Each row has two labels, one from each of two sets.
2.69; 1.09; 0.59; 0.71; 1.97; 0.77; -1.26; -0.06; 0.49; 0.04; 0.50; 2.04; -1.31; 1.48; -0.86; -2.25; -0.68; -1.01; -4.50; 0.11; -0.73; 1.76; -1.31; 0.16; 0.78; -1.14; 0.33; -0.95; -0.56; -1.17; -0.68; -0.57; -0.15; -0.63; 4.74; 0.28; -0.83; 1.03; 0.96; -4.61; -0.32; -1.21; 0.15; 0.43; 0.24; -0.13; 0.45; -0.19; 0.06; 0.54; -0.07; 0.66; -1.25 : Z, V
1.74; 1.03; 0.94; 0.55; 2.27; -0.81; -0.45; 0.27; 0.71; -0.19; 0.49; 1.91; -1.42; 0.70; -0.39; -0.54; -0.62; -0.30; -2.66; -0.12; -1.37; 2.63; -2.62; -0.59; 0.51; -0.49; -0.73; -0.79; 0.05; -0.06; -2.42; 1.00; -2.07; -0.37; 4.31; 1.60; -0.34; 1.42; 0.71; -3.86; -0.96; -0.08; 0.41; 0.20; 0.19; 0.04; 0.07; 0.08; -0.03; 0.68; -0.23; -0.09; -1.24 : Z, V
0.17; 1.15; -0.01; 1.78; 0.60; -0.57; -0.35; 0.65; 0.51; 0.10; 0.48; 1.53; -0.57; 1.29; -0.11; -1.58; 0.11; 1.18; -0.54; -0.62; -0.79; 2.29; 0.28; -1.13; 0.41; -0.36; -1.21; -1.92; -1.11; 0.23; -1.02; 0.55; 0.69; -0.03; 6.93; 1.61; -0.18; 0.24; 0.99; -1.40; -0.27; 0.09; 0.15; -0.16; 0.19; 0.15; -0.12; -0.56; 0.11; -1.05; -1.45; 0.17; -0.49 : Z, F
1.51; 0.64; 1.53; -0.12; 0.84; 2.51; -1.08; 0.11; 1.14; 1.02; -0.22; 2.31; -1.53; 0.34; -0.08; -3.00; 0.25; -0.83; -3.37; 1.43; -1.20; -1.32; -2.37; 1.56; 0.18; -0.10; 2.31; -0.05; 0.93; 0.01; 0.37; -1.28; -2.03; -0.87; -3.05; -0.22; 0.46; 0.24; -0.25; -4.86; 0.81; -2.32; -0.25; -0.46; 0.86; -0.38; 0.86; 0.00; -0.32; 0.99; 0.18; 3.40; -1.33 : S, X
0.34; 0.42; -0.22; 0.89; -0.25; -0.05; -0.18; 0.13; 0.64; 0.74; 0.22; 1.26; 0.24; -0.18; 0.01; -2.97; 0.10; 0.16; -1.79; 0.31; -0.10; 1.68; 0.41; 0.15; 0.27; -0.43; -0.52; -1.26; -1.06; -0.28; 0.87; -0.77; 0.91; -0.26; 2.55; -0.74; -0.45; -0.08; 0.36; -1.42; 0.17; -0.70; -0.18; -0.03; -0.15; -0.67; 0.06; -0.27; -0.02; -0.26; -0.03; 0.09; -0.39 : Z, V
-0.40; 0.89; -0.51; 1.40; 0.68; -0.70; -0.53; 0.73; 0.99; -0.10; 0.08; 1.68; -0.27; 0.51; 0.34; -2.58; -0.75; 0.56; -1.44; -0.31; -0.30; 2.68; 0.16; -0.66; 0.55; -0.27; -1.33; -2.63; -1.30; 0.22; 0.72; 0.27; 1.48; 0.30; 7.76; 0.42; -0.35; 0.28; 1.04; -0.44; 0.27; 0.38; -0.77; -0.13; -0.08; 0.15; -0.13; -0.08; -0.08; -1.24; -0.17; -0.53; -0.62 : Z, F
1.83; 0.93; 0.19; 2.30; 0.07; -1.50; 0.35; -0.07; -0.36; 0.32; 0.80; 2.19; -0.40; 0.64; 0.06; -1.18; -0.21; -0.25; -3.14; -0.15; -1.20; 1.53; 0.21; -0.52; 0.16; -1.23; -1.36; -0.11; -0.62; -0.37; -3.55; 0.17; -0.82; -0.67; 2.61; 0.62; -0.07; 0.64; 0.02; -3.42; -0.92; -0.66; 0.07; 0.29; 0.36; 0.24; 0.45; -0.16; 0.36; 0.71; 0.28; 0.19; -0.90 : Z, V
-0.30; 0.13; 1.63; 0.46; 2.24; -0.70; -1.91; 0.84; 0.84; 0.73; -0.22; 0.94; -2.16; 0.62; -0.56; -2.38; -0.07; 0.00; -0.06; 0.35; -0.27; 1.01; -4.40; 0.38; 0.38; 0.06; 0.34; -0.97; -1.93; 1.73; 0.33; 0.22; -1.08; 0.08; 1.84; 1.26; 1.21; 0.00; 0.18; -2.60; -0.94; -0.17; 0.07; -0.09; 0.88; -0.25; -0.34; 0.47; -0.52; -0.66; 0.26; 2.05; -0.92 : S, V
1.05; 1.05; 0.35; 1.65; 0.02; -0.58; -0.43; 0.34; -0.25; 0.11; 0.62; 1.88; -0.73; 0.90; 0.18; -2.22; -0.03; 0.10; -1.73; 0.25; -0.84; 2.04; -0.64; -0.30; 0.14; -0.20; -0.96; -0.93; -0.88; 0.12; -1.66; 0.48; -0.17; -0.34; 4.00; 0.62; -0.25; 0.31; 0.80; -2.52; -0.40; -0.20; -0.28; -0.09; 0.62; -0.35; -0.21; 0.00; 0.28; 0.01; 0.03; 0.22; -0.59 : Z, V
1.14; 0.67; -0.32; 2.98; -0.83; -2.48; -0.57; -0.51; 0.30; 0.81; 1.46; 1.06; -0.51; 0.43; -0.25; -1.92; -0.41; -0.06; -1.71; -0.03; -0.74; 1.84; -1.03; -0.26; -0.55; -0.81; -1.89; -0.90; -2.37; 0.70; -2.20; 0.30; 0.20; -0.19; 3.47; 0.58; -0.28; 0.05; 0.74; -2.62; -1.66; -0.07; -0.11; -0.23; 0.95; -0.98; 0.65; 0.04; 0.05; -0.11; -0.02; -0.41; -0.50 : Z, X
0.75; 0.62; -0.30; 1.20; -0.04; -1.56; -0.77; 0.22; 0.92; 0.40; 0.75; 1.46; -0.06; 0.36; -0.21; -2.82; -0.31; 0.14; -1.80; -0.19; -0.47; 3.01; 0.24; -0.57; -0.03; -0.80; -1.38; -1.60; -1.70; 0.16; -0.50; -0.27; 0.81; 0.03; 5.50; -0.05; -0.65; 0.24; 1.14; -1.53; -1.28; -0.13; 0.01; -0.13; 0.06; 0.01; -0.09; -0.12; -0.32; -1.58; -0.20; -0.75; -0.67 : Z, F
0.42; 1.20; 0.62; 2.66; 1.02; -1.37; -0.70; 0.38; 0.64; 0.67; 0.60; 2.13; -1.55; 0.99; -0.16; -1.97; 0.00; 0.50; -1.34; -0.30; -1.11; 2.09; -1.73; -0.85; 0.20; -0.08; -1.77; -1.56; -0.97; 0.65; -2.88; 0.97; -0.67; 0.09; 6.37; 1.95; 0.12; 0.21; 0.88; -3.29; -0.80; -0.04; 0.58; -0.31; 0.50; -0.21; 0.08; 0.06; -0.02; -0.50; -0.05; 1.79; -1.08 : Z, F
1.30; 0.42; 0.00; 2.86; 0.37; -3.70; 1.02; -1.11; -0.55; 0.10; 1.21; 0.82; -0.53; 0.98; -0.67; 1.96; -0.50; 0.28; 1.01; -1.04; -0.86; 1.02; -0.67; -1.01; -0.21; -0.77; -1.90; 0.73; -1.68; -0.05; -5.08; 2.14; -0.88; -0.15; 2.67; 2.22; 0.50; 0.08; 0.30; -1.44; -2.21; 0.87; 0.40; -0.15; 0.31; 0.19; 0.51; 0.16; 0.32; -0.02; 0.19; -0.69; -0.22 : Z, V
2.58; 0.91; 0.80; 0.73; 1.65; -2.01; -0.46; 0.14; 0.35; 0.31; 0.36; 2.14; -1.42; 0.77; -0.57; -0.72; -1.26; -0.57; -3.08; -0.66; -1.16; 2.44; -3.03; -0.35; 0.50; -1.26; -0.36; -0.65; -0.63; -0.09; -2.02; 0.89; -2.24; -0.52; 3.24; 1.76; -0.40; 1.25; 0.51; -4.25; -2.18; -0.27; 0.04; 0.14; 0.15; 0.11; 0.36; 0.05; 0.14; 1.15; -0.17; -4.66; -1.39 : Z, V
0.27; 1.02; 1.19; 0.81; 2.66; -0.31; -1.96; 0.56; 0.69; 1.06; -0.74; 1.00; -2.57; 0.90; -0.88; -2.14; -0.52; -0.38; -0.84; 0.53; -0.73; 0.15; -5.39; 0.35; 0.58; 0.20; 0.99; -0.28; -2.14; 1.83; 0.37; -0.13; -1.71; -0.20; 1.57; 1.45; 1.01; 0.51; 0.34; -3.23; -0.85; -0.76; 0.22; 0.11; 0.44; -0.23; -0.24; 0.93; -0.60; -0.29; 0.09; 2.46; -1.02 : S, V
0.68; -0.12; 1.67; -0.55; 1.20; 1.62; -1.34; 0.38; 0.22; 1.26; 0.15; 0.59; -1.13; 0.47; -0.63; -2.09; 0.11; -0.55; -1.93; 1.30; -0.66; -0.96; -3.03; 1.33; 0.42; -0.82; 1.95; 0.54; 0.16; 0.11; 0.96; -0.60; -1.47; -0.50; -2.30; -0.33; 0.09; 0.25; -0.38; -3.30; 0.88; -1.55; -0.25; -0.08; 0.40; -0.20; 0.18; 0.05; -0.26; 0.61; 0.06; 2.22; -0.47 : S, X
1.84; 0.59; 1.23; 1.30; 1.70; 2.94; -1.19; 0.44; 0.53; 1.06; 0.05; 2.67; -1.58; 0.79; -0.35; -2.88; 0.01; -0.20; -3.17; 0.51; -1.31; -1.66; -2.75; 1.50; 0.45; -0.18; 1.95; -0.27; 0.07; -0.65; 0.06; -1.32; -1.10; -0.84; 0.35; 0.60; 0.58; 0.93; 0.19; -4.80; 1.45; -2.14; -0.05; -0.18; 0.37; -0.12; 0.65; 0.21; 0.13; 1.06; 0.25; 3.34; -0.96 : S, X
1.68; 0.12; 0.67; 1.03; -0.08; -0.90; -0.78; -0.49; 0.58; 1.04; 0.32; 0.75; -1.04; 0.50; -0.81; -2.22; 0.19; -0.58; -2.35; 0.64; -0.96; -0.32; -2.60; 1.04; 0.12; -0.67; 0.70; 0.34; -1.00; 0.63; -0.86; -0.79; -1.41; -0.69; -2.04; -0.05; 0.31; -0.23; -0.79; -3.57; -0.53; -0.76; -0.20; -0.13; 0.82; -0.47; 0.73; -0.36; -0.28; 0.40; 0.65; 1.85; -0.68 : S, V
1.79; 0.50; -0.24; 1.50; 0.37; -1.28; -0.18; -0.38; 0.55; 0.35; 0.66; 1.51; -0.59; 0.49; -0.21; -1.61; -0.52; -1.11; -2.49; -0.43; -0.61; 1.91; -0.83; -0.38; 0.28; -1.10; -0.96; -0.76; -1.55; 0.16; -1.67; 0.10; -0.38; -0.56; 3.37; -0.19; -0.43; 0.81; 0.05; -2.70; -1.82; -0.23; -0.14; -0.36; 0.27; 0.17; 0.30; 0.00; -0.28; 0.47; -1.19; -0.56; -1.19 : Z, V
